Here is a tiny trained network, its code and every weight. The questions are about switching its units off for an input and a class, where a switched-off unit gives its printed mean instead of its output.

import numpy as np


def w(rows, s, z=0):
    codes = np.array(rows[::2]) - 128.0
    scale = np.full(codes.shape[1], s)
    scale[-1] = z or s
    return codes * scale


def f(y):
    return y / 2 * (1 + np.tanh(0.7978845608 * (y + 0.044715 * y**3)))


def log_softmax(a):
    a = a - a.max(-1, keepdims=True)
    return a - np.log(np.exp(a).sum(-1, keepdims=True))


def net(x, mask):
    res = np.array(x, float).reshape(1, 8) / 4 @ E
    y = f(res @ A[0][:, :-1].T + A[0][:, -1])
    res = res + np.where(mask, y, B[0][:, -1]) @ B[0][:, :-1]
    return log_softmax(res[-1] @ U[:, :-1].T + U[:, -1])


A, B = {}, {}
E = w([
[142,128,120,127,154,110,149],'x0',
[118,126,144,116,128,134,134],'x1',
[160,86,118,113,125,111,142],'x2',
[130,118,138,115,128,129,138],'x3',
[87,45,70,181,193,254,145],'x4',
[202,117,186,83,206,154,44],'x5',
[116,155,136,135,137,140,132],'x6',
[119,120,111,125,129,115,115],'x7',
],0.0092)
A[0] = w([
[194,178,159,104,77,27,104,128],'neuron 0',
[96,130,97,170,37,129,254,69],'neuron 1',
[130,154,49,106,105,122,181,43],'neuron 2',
[139,77,88,181,157,213,149,159],'neuron 3',
[163,174,113,150,132,138,142,61],'neuron 4',
[155,161,153,112,107,82,138,81],'neuron 5',
[147,94,86,220,153,160,99,188],'neuron 6',
[112,126,172,127,178,123,101,106],'neuron 7',
[176,184,107,118,92,65,105,152],'neuron 8',
[161,102,178,103,172,149,74,81],'neuron 9',
[82,47,65,126,201,211,152,148],'neuron 10',
[90,139,128,136,116,123,196,133],'neuron 11',
[157,143,147,84,205,136,107,152],'neuron 12',
[64,130,76,160,64,109,229,66],'neuron 13',
[90,128,141,120,68,150,177,104],'neuron 14',
[177,123,182,95,186,161,63,108],'neuron 15',
[148,123,85,126,127,108,168,1],'neuron 16',
[128,116,114,124,144,88,118,131],'neuron 17',
],0.0079,0.0015)
B[0] = w([
[66,178,94,58,46,156,218,234],'neuron 0',
[184,23,88,182,170,112,37,231],'neuron 1',
[125,53,119,120,214,140,107,158],'neuron 2',
[43,235,167,70,36,188,230,226],'neuron 3',
[146,150,136,164,89,163,120,125],'neuron 4',
[59,157,157,113,142,202,201,168],'neuron 5',
[114,167,85,67,101,182,168,193],'neuron 6',
[187,105,99,130,129,74,142,141],'neuron 7',
[107,167,239,75,55,186,162,192],'neuron 8',
[162,80,31,139,177,81,93,169],'neuron 9',
[14,174,195,47,55,185,190,255],'neuron 10',
[152,73,66,202,127,148,130,164],'neuron 11',
[174,122,44,159,177,69,79,167],'neuron 12',
[194,81,57,169,254,52,20,230],'neuron 13',
[147,90,120,195,167,138,108,158],'neuron 14',
[182,45,65,180,188,59,1,188],'neuron 15',
[112,145,104,121,163,151,119,133],'neuron 16',
[136,95,124,93,122,131,176,133],'neuron 17',
],0.0052,0.0091)
U = w([
[45,153,170,76,32,149,254,254],'0',
[191,5,67,250,197,97,1,2],'1',
],0.0081,0.00032)

Each question gives the input, the list of numbers given to net, and the class t.
The units are the neurons (one row each of A and B). Each row of codes is followed by its name. A weight is (code - 128) times the scale printed after its matrix; where a second scale follows, it is the last column's (A, B and U).
mask holds one flag per neuron, in row order. A switched-off neuron (its flag False) gives its mean, the last column of its row in B, instead of its output. The means were averaged over made-up inputs and are rounded, as every weight is.
A unit's drop is (log p(t) with every unit on - log p(t) with that unit switched off) / (log p(t) with every unit on - log p(t) with every unit switched off).
The circuit of an input: a set's keep is (log p(t) with only the set's units on - log p(t) with every unit switched off) / (log p(t) with every unit on - log p(t) with every unit switched off). Starting from the 12 units with the biggest drops (on a tie, the unit counted first), units are removed one at a time, each time the one whose removal leaves the highest keep (on an exact tie, the one counted first), for as long as the keep stays at least 0.8.
circuit, biggest first: the units of the circuit, biggest drop first
top k neurons: the k neurons with the biggest drops, biggest first
drop of u: that unit's drop, to one decimal
input [6,-3,-6,0,5,-8,0,-1], class 1: circuit, biggest first : [neuron 13]
input [6,8,-2,8,-3,-4,-1,-3], class 1: circuit, biggest first : [neuron 10; neuron 3]
input [-4,7,7,4,-6,-7,2,6], class 1: circuit, biggest first : [neuron 13; neuron 1]
input [-1,7,-6,-8,0,-2,-5,3], class 1: top 2 neurons : [neuron 10; neuron 3]
input [5,7,-1,8,8,7,-2,6], class 0: top 2 neurons : [neuron 10; neuron 3]
input [7,-8,0,8,4,4,5,2], class 0: top 4 neurons : [neuron 13; neuron 10; neuron 1; neuron 3]
input [-8,6,8,8,5,-7,-5,5], class 1: top 2 neurons : [neuron 13; neuron 1]
input [5,-3,6,-1,4,4,-6,-3], class 0: top 2 neurons : [neuron 13; neuron 10]
input [4,0,-4,5,0,-2,-3,-4], class 1: top 2 neurons : [neuron 10; neuron 3]
input [-6,2,-2,2,7,6,-1,-1], class 0: drop of neuron 3 : 0.5
input [-8,4,5,3,1,3,3,-2], class 1: drop of neuron 0 : 0.2
